Below is a small trained network, with its code and all its weights. Each question gives an input and a class and asks what happens when units are switched off, that is, made to give their printed mean instead of their output.

import numpy as np


def w(rows, s, z=0):
    codes = np.array(rows[::2]) - 128.0
    scale = np.full(codes.shape[1], s)
    scale[-1] = z or s
    return codes * scale


def norm(h):
    return h / np.sqrt((h * h).mean(-1, keepdims=True) + 1e-5)


def f(y):
    return y / 2 * (1 + np.tanh(0.7978845608 * (y + 0.044715 * y**3)))


def log_softmax(a):
    a = a - a.max(-1, keepdims=True)
    return a - np.log(np.exp(a).sum(-1, keepdims=True))


def net(x, mask):
    res = np.array(x, float).reshape(1, 2) / 4 @ E
    u = 0
    for l in range(4):
        y = f(norm(res) @ A[l][:, :-1].T + A[l][:, -1])
        res = res + np.where(mask[u : u + 4], y, B[l][:, -1]) @ B[l][:, :-1]
        u += 4
    return log_softmax(norm(res)[-1] @ U[:, :-1].T + U[:, -1])


A, B = {}, {}
E = w([
[94,114,44,106,254],'x0',
[178,76,67,255,76],'x1',
],0.00039)
A[0] = w([
[133,158,164,109,172,137],'0.n1',
[53,201,79,101,237,73],'0.n2',
[95,193,255,30,180,58],'0.n3',
[96,119,100,141,176,7],'0.n4',
],0.0017,0.0014)
B[0] = w([
[98,77,122,124,67,146],'0.n1',
[206,35,157,96,66,141],'0.n2',
[60,136,82,155,41,181],'0.n3',
[225,129,180,136,5,3],'0.n4',
],0.0019,0.00052)
A[1] = w([
[64,218,133,143,206,231],'1.n1',
[179,87,179,124,79,2],'1.n2',
[225,140,170,92,214,117],'1.n3',
[121,216,254,176,18,48],'1.n4',
],0.0024,0.00078)
B[1] = w([
[128,41,87,154,3,254],'1.n1',
[60,119,74,228,89,51],'1.n2',
[92,38,214,125,20,142],'1.n3',
[219,18,122,45,252,185],'1.n4',
],0.0013,0.00091)
A[2] = w([
[188,177,255,103,243,1],'2.n1',
[170,211,94,207,197,108],'2.n2',
[108,122,63,116,139,112],'2.n3',
[188,74,142,92,206,78],'2.n4',
],0.0036,0.0018)
B[2] = w([
[106,70,126,186,116,2],'2.n1',
[60,168,169,3,84,150],'2.n2',
[214,90,172,195,131,186],'2.n3',
[233,83,32,136,161,215],'2.n4',
],0.0023,0.00071)
A[3] = w([
[82,222,142,19,109,89],'3.n1',
[126,111,182,254,53,64],'3.n2',
[119,85,172,122,149,108],'3.n3',
[84,154,141,129,218,1],'3.n4',
],0.0038,0.0035)
B[3] = w([
[85,205,34,5,31,252],'3.n1',
[74,74,194,127,42,140],'3.n2',
[92,195,132,146,65,117],'3.n3',
[66,191,243,158,209,46],'3.n4',
],0.0034,0.0018)
U = w([
[10,244,3,2,6,253],'0',
[251,3,45,243,248,253],'1',
[14,11,243,240,6,252],'2',
[7,254,251,249,251,3],'3',
[6,251,250,246,248,3],'4',
[10,254,250,250,251,3],'5',
[5,250,249,249,248,3],'6',
[4,249,248,247,251,3],'7',
],0.0043,0.0042)

Each question gives the input, the list of numbers given to net, and the class t.
The units are the neurons (one row each of A and B). Each row of codes is followed by its name. A weight is (code - 128) times the scale printed after its matrix; where a second scale follows, it is the last column's (A, B and U).
mask holds one flag per neuron, layer by layer. A switched-off neuron (its flag False) gives its mean, the last column of its row in B, instead of its output. The means were averaged over made-up inputs and are rounded, as every weight is.
A unit's drop is (log p(t) with every unit on - log p(t) with that unit switched off) / (log p(t) with every unit on - log p(t) with every unit switched off).
The circuit of an input: a set's keep is (log p(t) with only the set's units on - log p(t) with every unit switched off) / (log p(t) with every unit on - log p(t) with every unit switched off). Starting from the 12 units with the biggest drops (on a tie, the unit counted first), units are removed one at a time, each time the one whose removal leaves the highest keep (on an exact tie, the one counted first), for as long as the keep stays at least 0.8.
units of the circuit, in order: the units of the circuit, biggest drop first
k most important neurons: the k neurons with the biggest drops, biggest first
top k neurons in layer l: the k neurons of layer l with the biggest drops, biggest first
input [-6,-5], class 1: units of the circuit, in order => [2.n2 3.n1]
input [2,3], class 2: units of the circuit, in order => [1.n4 3.n2 2.n4 3.n1]
input [0,0], class 2: top 2 neurons in layer 1 => [1.n1 1.n4]
input [-8,-4], class 1: 2 most important neurons => [1.n4 3.n1]
input [5,0], class 1: 2 most important neurons => [0.n2 3.n1]
input [6,-3], class 1: 2 most important neurons => [0.n2 3.n1]
input [-1,3], class 2: 4 most important neurons => [1.n1 0.n3 1.n3 1.n4]
input [-2,-2], class 2: top 3 neurons in layer 2 => [2.n3 2.n2 2.n4]
input [-1,-2], class 2: top 2 neurons in layer 3 => [3.n2 3.n1]
input [-2,1], class 2: 4 most important neurons => [1.n1 2.n2 3.n2 3.n1]
input [-8,-7], class 1: most important neuron => [1.n4]
input [-8,6], class 1: 2 most important neurons => [1.n4 0.n3]
input [7,-3], class 1: 2 most important neurons => [3.n1 0.n2]
input [8,0], class 1: units of the circuit, in order => [3.n1]
input [-7,1], class 1: units of the circuit, in order => [1.n4 3.n1]
input [3,-3], class 2: top 2 neurons in layer 2 => [2.n3 2.n2]
input [-3,-1], class 2: top 2 neurons in layer 3 => [3.n2 3.n1]
input [3,-1], class 2: top 2 neurons in layer 0 => [0.n4 0.n1]
input [2,-2], class 2: top 2 neurons in layer 2 => [2.n2 2.n4]
input [-6,3], class 1: top neuron in layer 1 => [1.n4]
